Below are the code and all the weights of a small trained network. Each question names an input and a class and asks about switching units off, where a switched-off unit gives its printed mean instead of its output.

import numpy as np


def w(rows, s, z=0):
    codes = np.array(rows[::2]) - 128.0
    scale = np.full(codes.shape[1], s)
    scale[-1] = z or s
    return codes * scale


def f(y):
    return np.maximum(y, 0)


def log_softmax(a):
    a = a - a.max(-1, keepdims=True)
    return a - np.log(np.exp(a).sum(-1, keepdims=True))


def net(x, mask):
    res = np.array(x, float).reshape(1, 4) / 4 @ E
    y = f(res @ A[0][:, :-1].T + A[0][:, -1])
    res = res + np.where(mask, y, B[0][:, -1]) @ B[0][:, :-1]
    return log_softmax(res[-1] @ U[:, :-1].T + U[:, -1])


A, B = {}, {}
E = w([
[139,48,168,124,105,199,117,109,137,158,233,133],'x0',
[92,24,51,128,165,8,173,79,170,147,91,82],'x1',
[72,189,219,77,171,104,103,67,143,215,96,124],'x2',
[187,30,229,93,201,108,237,153,87,92,31,166],'x3',
],0.011)
A[0] = w([
[37,175,181,69,212,144,20,6,147,226,99,71,102],'N0',
[110,81,67,167,119,84,161,54,198,145,130,101,80],'N1',
[129,180,147,149,72,156,111,116,95,115,133,128,78],'N2',
[150,105,24,156,46,169,158,198,156,27,146,67,100],'N3',
[132,88,69,159,96,129,83,217,116,110,128,111,99],'N4',
[92,202,27,135,94,116,50,121,229,160,204,60,5],'N5',
[116,237,190,107,73,190,83,212,81,85,144,191,59],'N6',
[58,90,89,160,159,81,157,76,166,155,138,2,69],'N7',
],0.0073,0.0022)
B[0] = w([
[81,115,157,211,112,178,59,141,75,141,63,50,248],'N0',
[67,119,24,176,82,93,93,107,117,71,217,200,207],'N1',
[132,164,77,119,96,54,81,123,74,69,169,188,166],'N2',
[94,119,177,174,93,128,28,138,115,139,14,60,219],'N3',
[44,42,175,255,121,127,108,150,116,152,112,134,176],'N4',
[157,41,94,7,213,77,123,151,223,124,79,47,246],'N5',
[124,156,94,95,118,73,172,130,175,114,166,224,217],'N6',
[163,194,36,110,80,48,162,25,134,61,171,127,217],'N7',
],0.0089,0.015)
U = w([
[106,166,173,196,61,164,58,153,98,151,89,92,154],'0',
[131,204,98,92,32,99,125,102,152,109,196,215,7],'1',
[219,63,155,31,254,110,155,181,190,125,89,111,231],'2',
],0.0097,0.0021)

Each question gives the input, the list of numbers given to net, and the class t.
The units are the neurons (one row each of A and B). Each row of codes is followed by its name. A weight is (code - 128) times the scale printed after its matrix; where a second scale follows, it is the last column's (A, B and U).
mask holds one flag per neuron, in row order. A switched-off neuron (its flag False) gives its mean, the last column of its row in B, instead of its output. The means were averaged over made-up inputs and are rounded, as every weight is.
A unit's drop is (log p(t) with every unit on - log p(t) with that unit switched off) / (log p(t) with every unit on - log p(t) with every unit switched off).
The circuit of an input: a set's keep is (log p(t) with only the set's units on - log p(t) with every unit switched off) / (log p(t) with every unit on - log p(t) with every unit switched off). Starting from all 8 units, units are removed one at a time, each time the one whose removal leaves the highest keep (on an exact tie, the one counted first), for as long as the keep stays at least 0.8.
units of the circuit, in order: the units of the circuit, biggest drop first
most important unit: the unit with the biggest drop
k most important neurons: the k neurons with the biggest drops, biggest first
drop when u is switched off: that unit's drop, to one decimal
input [6,-3,2,-1], class 1: most important unit	N3
input [-3,-5,-7,-8], class 2: 4 most important neurons	[N5, N0, N6, N1]
input [5,-6,-2,-7], class 2: 3 most important neurons	[N5, N1, N7]
input [2,5,6,4], class 0: 3 most important neurons	[N0, N5, N6]
input [4,0,-5,-7], class 2: 2 most important neurons	[N5, N0]
input [-3,7,-6,-8], class 2: 2 most important neurons	[N5, N0]
input [5,8,-8,-4], class 0: 2 most important neurons	[N3, N4]
input [7,-7,-5,0], class 1: 3 most important neurons	[N6, N0, N2]
input [3,8,8,6], class 0: 2 most important neurons	[N0, N6]
input [3,5,5,-7], class 2: 2 most important neurons	[N5, N3]
input [3,-8,0,8], class 1: 2 most important neurons	[N5, N6]
input [7,2,-8,-7], class 0: 2 most important neurons	[N3, N4]
input [-2,-4,2,3], class 1: 4 most important neurons	[N5, N0, N3, N6]
input [4,-3,7,7], class 0: units of the circuit, in order	[N5]
input [7,-1,-6,4], class 0: 2 most important neurons	[N5, N3]
input [-8,-6,2,-4], class 1: 2 most important neurons	[N6, N2]
input [-7,-1,-3,-6], class 2: drop when N5 is switched off	1.0
input [6,3,-6,-3], class 0: drop when N3 is switched off	1.0
input [4,6,3,4], class 1: drop when N5 is switched off	0.3
input [-1,-3,-8,-6], class 0: most important unit	N3
input [-2,-6,-4,-8], class 2: drop when N0 is switched off	0.0
